Here is a tiny trained network, its code and every weight. The questions are about switching its units off for an input and a class, where a switched-off unit gives its printed mean instead of its output.

import numpy as np


def w(rows, s, z=0):
    codes = np.array(rows[::2]) - 128.0
    scale = np.full(codes.shape[1], s)
    scale[-1] = z or s
    return codes * scale


def norm(h):
    return h / np.sqrt((h * h).mean(-1, keepdims=True) + 1e-5)


def f(y):
    return y / 2 * (1 + np.tanh(0.7978845608 * (y + 0.044715 * y**3)))


def log_softmax(a):
    a = a - a.max(-1, keepdims=True)
    return a - np.log(np.exp(a).sum(-1, keepdims=True))


def net(x, mask):
    res = np.array(x, float).reshape(1, 5) / 4 @ E
    u = 0
    for l in range(3):
        y = f(norm(res) @ A[l][:, :-1].T + A[l][:, -1])
        res = res + np.where(mask[u : u + 6], y, B[l][:, -1]) @ B[l][:, :-1]
        u += 6
    return log_softmax(norm(res)[-1] @ U[:, :-1].T + U[:, -1])


A, B = {}, {}
E = w([
[91,169,52,103,204,89,137],'x0',
[135,179,133,153,85,91,49],'x1',
[61,164,105,2,99,205,62],'x2',
[159,107,101,176,202,186,64],'x3',
[26,106,116,201,99,117,121],'x4',
],0.006)
A[0] = w([
[64,210,228,88,80,99,242,176],'0.n1',
[92,102,90,30,110,203,105,110],'0.n2',
[151,63,132,158,194,174,74,61],'0.n3',
[199,132,133,180,142,123,168,138],'0.n4',
[199,132,103,211,131,64,130,6],'0.n5',
[126,169,132,58,2,6,237,191],'0.n6',
],0.0054,0.0014)
B[0] = w([
[212,79,94,205,187,245,122,209],'0.n1',
[129,119,131,200,36,96,253,202],'0.n2',
[129,144,95,133,51,223,228,160],'0.n3',
[61,151,63,131,159,92,189,171],'0.n4',
[101,143,167,131,49,166,126,176],'0.n5',
[127,131,85,164,193,179,66,253],'0.n6',
],0.0061,0.0041)
A[1] = w([
[143,116,139,68,90,58,130,15],'1.n1',
[154,188,141,144,105,81,16,167],'1.n2',
[75,74,150,131,216,207,172,93],'1.n3',
[136,159,98,48,68,117,102,175],'1.n4',
[71,58,255,163,133,146,120,251],'1.n5',
[242,151,138,79,125,95,139,56],'1.n6',
],0.0063,0.003)
B[1] = w([
[120,143,22,125,133,54,168,87],'1.n1',
[169,156,202,82,173,187,254,209],'1.n2',
[191,200,189,141,115,162,87,226],'1.n3',
[111,68,181,200,91,142,159,168],'1.n4',
[171,98,135,45,244,160,63,251],'1.n5',
[120,56,53,115,105,80,80,153],'1.n6',
],0.0078,0.0032)
A[2] = w([
[68,164,20,92,207,95,199,250],'2.n1',
[159,52,100,193,234,69,68,169],'2.n2',
[175,7,165,52,158,158,69,132],'2.n3',
[166,39,118,218,158,28,184,165],'2.n4',
[255,125,36,53,55,82,106,165],'2.n5',
[127,72,104,85,99,130,87,58],'2.n6',
],0.0061,0.0016)
B[2] = w([
[87,60,205,138,153,88,132,210],'2.n1',
[69,166,118,107,78,112,121,240],'2.n2',
[74,115,125,152,161,17,128,255],'2.n3',
[121,96,143,57,49,216,108,207],'2.n4',
[92,128,162,120,128,118,2,169],'2.n5',
[67,106,131,169,94,104,135,117],'2.n6',
],0.0099,0.0039)
U = w([
[201,112,246,91,190,163,210,246],'0',
[106,50,225,105,191,91,118,213],'1',
[67,92,94,76,130,88,1,201],'2',
[116,85,159,68,67,206,193,118],'3',
[210,153,48,138,154,201,107,226],'4',
[194,157,93,133,153,24,194,1],'5',
[202,175,32,100,125,17,203,1],'6',
],0.0075,0.0035)

Each question gives the input, the list of numbers given to net, and the class t.
The units are the neurons (one row each of A and B). Each row of codes is followed by its name. A weight is (code - 128) times the scale printed after its matrix; where a second scale follows, it is the last column's (A, B and U).
mask holds one flag per neuron, layer by layer. A switched-off neuron (its flag False) gives its mean, the last column of its row in B, instead of its output. The means were averaged over made-up inputs and are rounded, as every weight is.
A unit's drop is (log p(t) with every unit on - log p(t) with that unit switched off) / (log p(t) with every unit on - log p(t) with every unit switched off).
The circuit of an input: a set's keep is (log p(t) with only the set's units on - log p(t) with every unit switched off) / (log p(t) with every unit on - log p(t) with every unit switched off). Starting from the 12 units with the biggest drops (on a tie, the unit counted first), units are removed one at a time, each time the one whose removal leaves the highest keep (on an exact tie, the one counted first), for as long as the keep stays at least 0.8.
units of the circuit, in order: the units of the circuit, biggest drop first
k most important neurons: the k neurons with the biggest drops, biggest first
k most important neurons of layer l: the k neurons of layer l with the biggest drops, biggest first
input [4,4,-4,-7,-2], class 4: most important neuron : (0.n1)
input [3,0,-7,-2,7], class 2: 3 most important neurons : (2.n2, 1.n2, 0.n2)
input [4,-5,-6,6,-1], class 3: units of the circuit, in order : (2.n4, 2.n2)
input [-3,6,5,-3,1], class 0: units of the circuit, in order : (1.n2, 0.n3, 2.n2)
input [8,-6,1,1,-5], class 1: units of the circuit, in order : (2.n1, 1.n2)
input [-4,6,-8,-4,-7], class 3: 2 most important neurons : (2.n4, 0.n4)
input [-8,8,2,7,6], class 0: 3 most important neurons of layer 2 : (2.n5, 2.n2, 2.n1)
input [-5,-5,-1,-8,-6], class 4: units of the circuit, in order : (0.n1, 0.n6, 2.n1)
input [-3,-7,-2,-7,-8], class 2: units of the circuit, in order : (1.n6, 1.n2, 2.n5)
input [8,3,3,-5,-8], class 1: units of the circuit, in order : (2.n1, 1.n3)
input [5,7,-8,8,7], class 3: 3 most important neurons : (2.n4, 2.n3, 0.n6)
input [-2,3,-5,-4,8], class 2: 2 most important neurons : (1.n5, 0.n2)
input [3,-2,-2,-7,-5], class 4: units of the circuit, in order : (0.n1, 0.n6)
input [4,3,0,4,-7], class 2: 3 most important neurons : (1.n6, 2.n5, 0.n6)
input [0,4,0,8,3], class 4: units of the circuit, in order : (0.n3, 2.n1)
input [3,8,2,3,-1], class 0: units of the circuit, in order : (1.n2)
input [-3,-6,-1,-8,6], class 4: 4 most important neurons : (0.n1, 0.n6, 1.n3, 2.n1)
input [8,6,-7,-5,-3], class 1: units of the circuit, in order : (2.n1, 2.n4)
input [6,-8,5,2,7], class 0: 2 most important neurons of layer 2 : (2.n3, 2.n2)
input [5,6,1,-7,1], class 4: 3 most important neurons of layer 0 : (0.n1, 0.n6, 0.n4)
input [7,5,-3,0,-6], class 1: units of the circuit, in order : (2.n1, 1.n3)
